Here is a tiny trained network, its code and every weight. The questions are about switching its units off for an input and a target symbol, where a switched-off unit gives its printed mean instead of its output.

import numpy as np


def w(rows, s, z=0):
    codes = np.array(rows[::2]) - 128.0
    scale = np.full(codes.shape[1], s)
    scale[-1] = z or s
    return codes * scale


def norm(h):
    return h / np.sqrt((h * h).mean(-1, keepdims=True) + 1e-5)


def f(y):
    return np.maximum(y, 0)


def softmax(a):
    e = np.exp(a - a.max(-1, keepdims=True))
    return e / e.sum(-1, keepdims=True)


def log_softmax(a):
    a = a - a.max(-1, keepdims=True)
    return a - np.log(np.exp(a).sum(-1, keepdims=True))


def net(x, mask):
    ids = ['βδεηθμξπτφω'.index(c) for c in x.split()]
    T = len(ids)
    res = E[ids] + P[:T]
    u = 0
    for l in range(2):
        r = norm(res)
        for j in range(2):
            rows = slice(4 * j, 4 * j + 4)
            q, k, v = (r @ M[l][rows].T for M in (Q, K, V))
            z = softmax(np.where(np.tri(T) > 0, q @ k.T / 4**0.5, -1e9)) @ v
            o = O[l][rows]
            res = res + np.where(mask[u + j], z, o[:, -1]) @ o[:, :-1]
        u += 2
        y = f(norm(res) @ A[l][:, :-1].T + A[l][:, -1])
        res = res + np.where(mask[u : u + 16], y, B[l][:, -1]) @ B[l][:, :-1]
        u += 16
    return log_softmax(norm(res)[-1] @ U[:, :-1].T + U[:, -1])


Q, K, V, O, A, B = {}, {}, {}, {}, {}, {}
E = w([
[98,142,33,56],'β',
[143,144,43,53],'δ',
[97,90,118,137],'ε',
[220,27,121,250],'η',
[154,53,30,190],'θ',
[117,64,187,182],'μ',
[227,112,109,211],'ξ',
[76,91,135,140],'π',
[74,90,173,174],'τ',
[113,198,153,156],'φ',
[57,127,121,69],'ω',
],0.018)
P = w([
[70,54,59,211],'0',
[163,105,26,49],'1',
[136,52,102,67],'2',
[153,76,33,173],'3',
[80,134,92,2],'4',
[204,89,159,48],'5',
[145,107,160,138],'6',
[207,81,79,42],'7',
[206,46,199,27],'8',
[177,199,114,147],'9',
],0.0091)
Q[0] = w([
[189,72,191,121],'0.h0',
[86,158,132,242],'0.h0',
[221,178,164,52],'0.h0',
[141,154,35,88],'0.h0',
[174,163,135,124],'0.h1',
[156,184,187,192],'0.h1',
[137,88,10,57],'0.h1',
[82,25,148,119],'0.h1',
],0.012)
K[0] = w([
[125,192,124,173],'0.h0',
[118,113,235,181],'0.h0',
[183,154,51,168],'0.h0',
[130,65,47,126],'0.h0',
[113,182,110,94],'0.h1',
[145,112,127,8],'0.h1',
[110,103,161,157],'0.h1',
[118,89,81,149],'0.h1',
],0.014)
V[0] = w([
[157,95,1,181],'0.h0',
[26,57,145,72],'0.h0',
[173,134,225,181],'0.h0',
[164,88,171,131],'0.h0',
[195,104,53,119],'0.h1',
[59,64,136,206],'0.h1',
[175,85,146,131],'0.h1',
[70,243,135,226],'0.h1',
],0.0094)
O[0] = w([
[93,255,203,116,179],'0.h0',
[173,204,150,180,216],'0.h0',
[125,54,120,156,84],'0.h0',
[194,116,117,162,131],'0.h0',
[225,129,128,33,139],'0.h1',
[248,153,158,114,254],'0.h1',
[189,177,146,176,143],'0.h1',
[92,142,168,69,97],'0.h1',
],0.0078,0.0095)
A[0] = w([
[130,105,134,177,68],'0.n0',
[167,219,115,106,40],'0.n1',
[166,139,131,110,1],'0.n2',
[107,106,27,83,134],'0.n3',
[87,195,112,133,76],'0.n4',
[136,161,131,123,203],'0.n5',
[201,141,141,65,20],'0.n6',
[248,175,157,64,149],'0.n7',
[133,120,74,74,74],'0.n8',
[100,192,195,107,161],'0.n9',
[160,117,172,105,86],'0.n10',
[71,100,194,62,95],'0.n11',
[141,143,164,106,53],'0.n12',
[159,127,115,181,204],'0.n13',
[185,101,141,116,204],'0.n14',
[110,104,134,72,174],'0.n15',
],0.015,0.0043)
B[0] = w([
[110,228,62,92,150],'0.n0',
[136,79,71,181,184],'0.n1',
[112,86,80,129,138],'0.n2',
[237,201,225,130,134],'0.n3',
[81,124,178,160,147],'0.n4',
[116,67,75,152,166],'0.n5',
[145,42,116,203,170],'0.n6',
[181,12,108,133,250],'0.n7',
[205,254,119,81,136],'0.n8',
[124,62,116,87,171],'0.n9',
[187,81,139,130,152],'0.n10',
[64,63,202,83,135],'0.n11',
[154,79,147,86,140],'0.n12',
[101,75,125,83,190],'0.n13',
[110,93,77,130,192],'0.n14',
[142,33,204,127,137],'0.n15',
],0.0088,0.017)
Q[1] = w([
[144,23,120,119],'1.h0',
[64,223,168,144],'1.h0',
[112,253,226,124],'1.h0',
[64,202,145,134],'1.h0',
[67,86,139,224],'1.h1',
[133,99,127,188],'1.h1',
[159,85,117,170],'1.h1',
[133,69,195,209],'1.h1',
],0.011)
K[1] = w([
[124,122,243,158],'1.h0',
[63,129,41,80],'1.h0',
[128,120,5,34],'1.h0',
[162,87,41,2],'1.h0',
[223,181,119,52],'1.h1',
[144,219,98,38],'1.h1',
[139,246,153,115],'1.h1',
[134,219,19,84],'1.h1',
],0.011)
V[1] = w([
[148,111,105,121],'1.h0',
[142,91,80,114],'1.h0',
[105,102,141,245],'1.h0',
[195,175,180,187],'1.h0',
[153,61,93,158],'1.h1',
[99,205,42,160],'1.h1',
[83,145,168,111],'1.h1',
[112,70,82,234],'1.h1',
],0.011)
O[1] = w([
[190,120,160,160,139],'1.h0',
[137,81,76,167,152],'1.h0',
[201,254,178,86,248],'1.h0',
[96,194,215,154,137],'1.h0',
[166,91,128,221,232],'1.h1',
[186,174,31,120,77],'1.h1',
[119,46,122,100,60],'1.h1',
[107,131,155,168,211],'1.h1',
],0.0077,0.012)
A[1] = w([
[160,93,221,38,107],'1.n0',
[198,56,136,60,117],'1.n1',
[105,204,174,167,46],'1.n2',
[129,104,53,90,113],'1.n3',
[231,223,79,86,99],'1.n4',
[218,241,130,54,197],'1.n5',
[71,43,108,76,115],'1.n6',
[2,134,95,192,52],'1.n7',
[83,153,182,82,2],'1.n8',
[124,175,132,51,63],'1.n9',
[135,5,244,104,106],'1.n10',
[118,88,195,220,126],'1.n11',
[223,174,91,60,249],'1.n12',
[182,167,211,56,185],'1.n13',
[48,120,216,92,77],'1.n14',
[153,208,154,183,131],'1.n15',
],0.0092,0.0051)
B[1] = w([
[99,61,9,119,168],'1.n0',
[141,100,161,74,254],'1.n1',
[137,198,169,61,141],'1.n2',
[182,215,116,45,152],'1.n3',
[95,183,165,40,168],'1.n4',
[81,183,123,2,180],'1.n5',
[127,218,106,141,154],'1.n6',
[161,211,141,217,133],'1.n7',
[66,46,65,228,129],'1.n8',
[152,144,126,103,128],'1.n9',
[107,44,123,83,255],'1.n10',
[54,121,220,123,241],'1.n11',
[137,180,167,23,251],'1.n12',
[64,91,52,25,186],'1.n13',
[22,159,45,68,138],'1.n14',
[97,227,222,62,172],'1.n15',
],0.0069,0.0071)
U = w([
[189,182,22,15,50],'β',
[163,100,140,118,139],'δ',
[142,94,125,170,5],'ε',
[180,106,155,162,108],'η',
[174,55,124,155,148],'θ',
[212,168,254,179,69],'μ',
[161,104,95,208,53],'ξ',
[45,95,138,152,140],'π',
[220,229,252,44,253],'τ',
[41,20,114,44,45],'φ',
[200,187,93,210,178],'ω',
],0.0097,0.0036)

Each question gives the input, a string of symbols that net reads in full, and the target symbol t.
The units are the heads (4 rows each of Q, K, V and O) and the neurons (one row each of A and B). Each row of codes is followed by its name. A weight is (code - 128) times the scale printed after its matrix; where a second scale follows, it is the last column's (O, A, B and U).
mask holds one flag per unit, layer by layer, with each layer's heads first. A switched-off unit (its flag False) gives its mean, the last column of its rows in O or B, instead of its output. The means were averaged over made-up inputs and are rounded, as every weight is.
A unit's drop is (log p(t) with every unit on - log p(t) with that unit switched off) / (log p(t) with every unit on - log p(t) with every unit switched off).
The circuit of an input: a set's keep is (log p(t) with only the set's units on - log p(t) with every unit switched off) / (log p(t) with every unit on - log p(t) with every unit switched off). Starting from the 12 units with the biggest drops (on a tie, the unit counted first), units are removed one at a time, each time the one whose removal leaves the highest keep (on an exact tie, the one counted first), for as long as the keep stays at least 0.8.
units of the circuit, in order: the units of the circuit, biggest drop first
most important unit: the unit with the biggest drop
k most important neurons: the k neurons with the biggest drops, biggest first
k most important neurons of layer l: the k neurons of layer l with the biggest drops, biggest first
heads that matter: for each layer, one digit per head in row order, 1 if its drop is at least 0.15 and else 0, layers parted by /
input β ε θ ω, target β: units of the circuit, in order : [1.h1 0.h1 0.n7 0.h0]
input τ μ μ τ μ β τ ξ τ μ, target τ: heads that matter : 00 / 10
input π ε η ξ β τ τ φ, target π: heads that matter : 01 / 00
input φ τ φ τ β μ, target φ: most important unit : 0.h1
input β τ τ β τ τ ε, target β: 2 most important neurons : [0.n7 0.n6]
input τ ξ μ π τ τ π τ τ μ, target τ: heads that matter : 10 / 10
input η τ θ ξ τ ω ω τ φ, target φ: units of the circuit, in order : [0.h0 0.h1]
input φ τ ε β, target φ: heads that matter : 11 / 01
input μ η ξ δ β β β φ, target π: 2 most important neurons : [0.n7 0.n4]
input β μ θ β ω τ ω π θ μ, target β: 4 most important neurons : [0.n7 0.n6 0.n3 0.n8]
input η φ τ τ ε τ μ ξ τ, target φ: units of the circuit, in order : [0.h0 0.n11]
input τ φ β δ, target τ: units of the circuit, in order : [0.h0 1.n12]
input τ μ τ τ τ τ φ τ τ ε, target τ: heads that matter : 11 / 10
input τ η φ, target φ: units of the circuit, in order : [0.h1]
input τ π δ τ τ τ ξ, target τ: 3 most important neurons of layer 0 : [0.n7 0.n1 0.n6]
input τ θ θ τ φ ω, target φ: heads that matter : 10 / 00
input τ τ ξ μ ε τ ξ ξ τ π, target τ: heads that matter : 10 / 10
input β τ θ τ β τ μ β θ θ, target β: heads that matter : 11 / 01
input ω β ω δ β π, target φ: 2 most important neurons : [0.n11 0.n3]
input μ τ β τ, target μ: heads that matter : 01 / 01
input τ δ θ ξ π ξ τ ε ξ ε, target τ: 2 most important neurons : [0.n7 0.n1]
input φ τ θ τ ω ω δ φ μ, target φ: most important unit : 0.h0
input τ φ τ, target φ: 3 most important neurons of layer 0 : [0.n7 0.n13 0.n6]
input τ τ μ μ ξ τ ξ, target τ: 3 most important neurons : [0.n7 0.n1 0.n0]
input β τ τ τ, target β: 3 most important neurons : [0.n7 0.n13 0.n6]
input τ τ δ ε τ τ β, target τ: 3 most important neurons of layer 0 : [0.n7 0.n14 0.n13]
